Below is a small trained network, with its code and all its weights. Each question gives an input and a target symbol and asks what happens when units are switched off, that is, made to give their printed mean instead of their output.

import numpy as np


def w(rows, s, z=0):
    codes = np.array(rows[::2]) - 128.0
    scale = np.full(codes.shape[1], s)
    scale[-1] = z or s
    return codes * scale


def norm(h):
    return h / np.sqrt((h * h).mean(-1, keepdims=True) + 1e-5)


def f(y):
    return np.maximum(y, 0)


def softmax(a):
    e = np.exp(a - a.max(-1, keepdims=True))
    return e / e.sum(-1, keepdims=True)


def log_softmax(a):
    a = a - a.max(-1, keepdims=True)
    return a - np.log(np.exp(a).sum(-1, keepdims=True))


def net(x, mask):
    ids = ['βγδεζθλπστφψω'.index(c) for c in x.split()]
    T = len(ids)
    res = E[ids] + P[:T]
    r = norm(res)
    for j in range(2):
        rows = slice(4 * j, 4 * j + 4)
        q, k, v = (r @ M[0][rows].T for M in (Q, K, V))
        z = softmax(np.where(np.tri(T) > 0, q @ k.T / 4**0.5, -1e9)) @ v
        o = O[0][rows]
        res = res + np.where(mask[j], z, o[:, -1]) @ o[:, :-1]
    y = f(norm(res) @ A[0][:, :-1].T + A[0][:, -1])
    res = res + np.where(mask[2:14], y, B[0][:, -1]) @ B[0][:, :-1]
    return log_softmax(norm(res)[-1] @ U[:, :-1].T + U[:, -1])


Q, K, V, O, A, B = {}, {}, {}, {}, {}, {}
E = w([
[163,121,188],'β',
[152,141,143],'γ',
[59,93,202],'δ',
[176,142,143],'ε',
[156,141,144],'ζ',
[163,142,145],'θ',
[77,189,98],'λ',
[169,145,148],'π',
[159,142,149],'σ',
[92,169,153],'τ',
[99,33,71],'φ',
[169,139,143],'ψ',
[205,251,107],'ω',
],0.025)
P = w([
[137,49,42],'0',
[183,167,251],'1',
[252,65,97],'2',
[174,173,248],'3',
[132,103,58],'4',
[155,176,244],'5',
[135,114,70],'6',
[140,180,233],'7',
[97,107,86],'8',
[118,177,230],'9',
],0.011)
Q[0] = w([
[214,155,3],'head 0',
[84,232,116],'head 0',
[137,175,79],'head 0',
[169,146,121],'head 0',
[5,29,103],'head 1',
[134,238,110],'head 1',
[166,9,93],'head 1',
[129,160,196],'head 1',
],0.019)
K[0] = w([
[231,120,79],'head 0',
[102,210,150],'head 0',
[159,156,121],'head 0',
[106,125,106],'head 0',
[27,41,97],'head 1',
[112,231,114],'head 1',
[174,4,118],'head 1',
[138,169,167],'head 1',
],0.023)
V[0] = w([
[72,88,177],'head 0',
[136,158,103],'head 0',
[87,141,135],'head 0',
[153,150,104],'head 0',
[150,144,76],'head 1',
[116,149,254],'head 1',
[149,151,111],'head 1',
[155,159,108],'head 1',
],0.022)
O[0] = w([
[213,156,126,111],'head 0',
[85,147,116,132],'head 0',
[137,192,107,119],'head 0',
[84,125,127,136],'head 0',
[103,107,153,121],'head 1',
[159,252,57,255],'head 1',
[108,148,132,160],'head 1',
[98,140,141,172],'head 1',
],0.024,0.0093)
A[0] = w([
[134,129,57,147],'neuron 0',
[176,103,109,79],'neuron 1',
[180,142,118,147],'neuron 2',
[121,151,175,160],'neuron 3',
[64,124,90,169],'neuron 4',
[149,73,84,2],'neuron 5',
[92,135,91,141],'neuron 6',
[119,144,159,169],'neuron 7',
[110,95,163,59],'neuron 8',
[92,77,5,117],'neuron 9',
[139,71,66,89],'neuron 10',
[138,104,4,94],'neuron 11',
],0.036,0.008)
B[0] = w([
[83,48,124,208],'neuron 0',
[143,65,169,156],'neuron 1',
[73,77,102,245],'neuron 2',
[205,180,152,177],'neuron 3',
[200,47,168,248],'neuron 4',
[34,253,52,139],'neuron 5',
[71,145,150,203],'neuron 6',
[204,170,139,178],'neuron 7',
[247,28,148,176],'neuron 8',
[16,29,237,186],'neuron 9',
[112,228,57,148],'neuron 10',
[127,23,250,177],'neuron 11',
],0.034,0.011)
U = w([
[103,116,116,52],'β',
[214,184,235,55],'γ',
[223,108,86,143],'δ',
[86,119,108,71],'ε',
[117,114,33,254],'ζ',
[152,111,98,56],'θ',
[121,230,87,155],'λ',
[109,123,141,52],'π',
[109,113,114,38],'σ',
[163,7,168,166],'τ',
[96,89,144,121],'φ',
[84,200,177,194],'ψ',
[113,61,167,171],'ω',
],0.018,0.0057)

Each question gives the input, a string of symbols that net reads in full, and the target symbol t.
The units are the heads (4 rows each of Q, K, V and O) and the neurons (one row each of A and B). Each row of codes is followed by its name. A weight is (code - 128) times the scale printed after its matrix; where a second scale follows, it is the last column's (O, A, B and U).
mask holds one flag per unit, heads first, then neurons. A switched-off unit (its flag False) gives its mean, the last column of its rows in O or B, instead of its output. The means were averaged over made-up inputs and are rounded, as every weight is.
A unit's drop is (log p(t) with every unit on - log p(t) with that unit switched off) / (log p(t) with every unit on - log p(t) with every unit switched off).
The circuit of an input: a set's keep is (log p(t) with only the set's units on - log p(t) with every unit switched off) / (log p(t) with every unit on - log p(t) with every unit switched off). Starting from the 12 units with the biggest drops (on a tie, the unit counted first), units are removed one at a time, each time the one whose removal leaves the highest keep (on an exact tie, the one counted first), for as long as the keep stays at least 0.8.
units of the circuit, in order: the units of the circuit, biggest drop first
most important unit: the unit with the biggest drop
k most important neurons: the k neurons with the biggest drops, biggest first
heads that matter: for each layer, one digit per head in row order, 1 if its drop is at least 0.15 and else 0, layers parted by /
input ε τ γ δ δ τ β ω τ ζ, target λ: units of the circuit, in order	(neuron 4; neuron 11; neuron 9)
input ζ ω σ β θ β, target γ: heads that matter	00
input τ ω β δ π δ π τ, target λ: heads that matter	00
input φ ζ γ ψ ε θ τ β τ π, target λ: most important neuron	(neuron 4)
input φ ε ψ π ω ε δ δ δ ζ, target δ: units of the circuit, in order	(head 0; neuron 9)
input ω λ τ λ, target ψ: heads that matter	11
input π ψ τ π, target λ: heads that matter	01
input τ δ ζ φ δ ζ, target δ: heads that matter	10
input ε τ φ τ ε δ ζ ε, target δ: 3 most important neurons	(neuron 9; neuron 6; neuron 11)
input δ φ γ ζ λ θ τ γ τ β, target λ: heads that matter	01
input θ π φ φ, target ζ: 3 most important neurons	(neuron 5; neuron 10; neuron 4)
input ε φ γ β ψ γ φ σ, target ζ: 4 most important neurons	(neuron 4; neuron 2; neuron 9; neuron 0)
input ε σ ε τ φ β τ θ, target λ: 2 most important neurons	(neuron 4; neuron 9)
input φ β π γ, target ζ: 3 most important neurons	(neuron 4; neuron 2; neuron 9)
input β φ β σ σ β λ λ θ φ, target ζ: units of the circuit, in order	(head 1; neuron 5; neuron 10)
input β γ π σ φ ε ε β δ ψ, target δ: most important unit	head 0
input λ δ ζ β ε δ ε σ ε β, target δ: heads that matter	10
input δ ε δ σ, target δ: heads that matter	10
input ψ γ τ γ γ σ ψ ω π ψ, target γ: heads that matter	00
input τ τ β θ γ ε θ σ, target λ: heads that matter	10
input σ ε ε φ β θ θ σ λ σ, target ψ: heads that matter	01
input τ φ ψ σ τ θ γ ψ, target λ: heads that matter	10
input β σ γ λ ζ θ, target ψ: 2 most important neurons	(neuron 4; neuron 11)
input λ τ δ φ γ φ ω σ θ σ, target γ: heads that matter	01
input π φ π ε, target ζ: 4 most important neurons	(neuron 4; neuron 9; neuron 2; neuron 8)
input λ τ ζ β θ τ δ θ, target δ: 2 most important neurons	(neuron 6; neuron 11)
